(in the rows, 128 means zero)
Both labels of each row
[130 120 138 116 102 148 128 102 133 184 108 136 127 124 120 132 152 118 140 131 123 110 51 137 132 96 124 121 121 128 96 141 98 135 125 122 154 151 135 112 165 116 137 113 123 114 136 135 121 145 120 111 127 126 130 146 122 146 129 138 131]	U neze
[133 125 135 138 105 124 138 124 128 141 119 132 107 120 128 119 157 119 132 141 126 133 78 129 143 130 132 122 130 129 99 131 112 127 133 126 136 136 139 113 150 118 118 120 123 120 133 129 120 140 121 120 125 131 131 122 138 142 125 139 124]	A divib
[118 127 136 75 119 120 110 105 147 143 107 126 153 123 102 141 109 108 142 124 109 132 51 131 115 101 109 134 125 131 132 157 100 115 118 134 174 147 118 159 140 121 102 129 121 135 143 144 143 135 135 133 142 124 129 150 109 124 141 134 127]	U keni
[143 130 140 134 148 151 125 107 145 95 114 127 122 110 147 143 145 120 123 128 126 137 96 127 135 114 119 131 121 128 117 137 93 107 121 123 150 129 105 165 147 96 116 143 126 120 83 134 146 121 138 127 134 121 127 131 127 116 138 141 121]	V neze
[133 125 131 122 123 145 112 117 137 107 128 129 133 126 131 151 140 129 123 125 127 127 53 132 125 103 120 127 130 123 108 155 99 117 109 128 160 150 119 132 155 126 143 123 125 125 114 138 128 116 123 124 129 115 123 151 124 122 129 136 125]	U neze
[129 126 139 125 116 150 126 113 138 140 124 132 116 119 132 127 142 128 128 128 127 130 68 127 139 113 124 126 124 127 89 142 88 137 128 130 144 138 121 131 153 122 133 114 120 117 128 126 134 135 123 121 129 121 127 131 132 126 130 140 130]	U neze
[130 119 108 125 160 125 128 138 141 199 132 121 144 116 111 139 125 114 109 129 127 129 86 130 121 96 130 131 119 124 115 134 130 115 107 125 142 156 127 129 149 137 123 99 120 143 124 131 156 111 138 117 144 150 137 180 128 141 135 132 129]	S lesan
[130 124 129 135 118 129 115 127 124 142 121 132 132 119 129 147 139 120 138 122 121 127 69 128 133 108 125 124 134 126 112 138 109 114 125 120 148 139 125 123 144 135 127 112 117 131 139 122 130 132 120 122 128 114 130 137 129 132 134 135 129]	U divib
[126 130 135 119 130 133 124 107 132 143 117 130 130 122 127 127 132 106 130 132 123 128 83 129 136 117 128 129 120 130 123 131 112 136 132 133 143 130 130 133 141 120 114 125 120 122 126 136 128 137 127 123 133 136 128 124 128 125 137 135 133]	U divib
[127 131 152 105 105 152 122 88 138 136 104 125 119 122 126 126 121 114 136 123 123 128 81 127 127 120 118 134 123 128 128 132 84 143 132 128 144 128 117 162 145 109 123 135 125 106 129 135 137 140 130 118 129 115 125 119 122 121 134 134 124]	U neze
[128 123 96 168 138 122 142 144 136 132 112 133 145 114 120 117 147 122 134 131 112 132 60 136 121 112 122 138 129 131 117 149 115 101 120 117 161 110 111 143 153 117 118 102 114 161 104 121 139 130 126 134 139 97 109 118 135 145 135 132 134]	S divib
[133 135 137 122 121 143 121 114 139 136 130 130 119 123 125 130 138 133 126 133 136 126 78 123 129 112 118 128 122 125 107 137 102 133 127 124 152 146 119 140 148 127 132 115 131 119 129 133 141 124 125 118 131 123 131 148 130 131 127 133 127]	U neze
[135 115 143 102 125 162 114 90 150 150 108 132 141 126 130 157 149 125 131 126 122 131 51 141 127 84 113 128 117 127 96 152 88 128 123 125 168 153 113 135 165 106 135 131 116 115 110 144 131 139 129 120 132 117 132 155 110 126 136 143 138]	U neze
[128 126 144 123 104 151 131 105 134 170 117 126 119 119 117 113 136 124 126 133 129 126 64 123 128 111 120 129 121 122 112 131 91 139 135 127 143 133 120 140 154 125 125 105 127 127 137 122 150 138 132 112 133 124 132 131 128 140 130 135 126]	U divib
[130 131 153 136 115 161 125 122 132 109 132 121 125 128 112 107 127 147 113 119 141 125 131 109 127 140 124 138 123 127 138 119 103 133 133 127 123 99 99 168 144 120 130 117 144 127 132 109 167 127 146 113 130 95 131 100 131 119 125 128 117]	V divib
[123 126 136 97 100 133 115 104 137 163 117 130 130 119 120 123 119 114 137 130 120 130 51 129 129 107 116 132 123 124 116 146 92 135 123 137 153 147 132 137 143 128 124 108 122 115 140 133 136 137 119 124 138 133 130 143 128 136 131 130 131]	U lesan
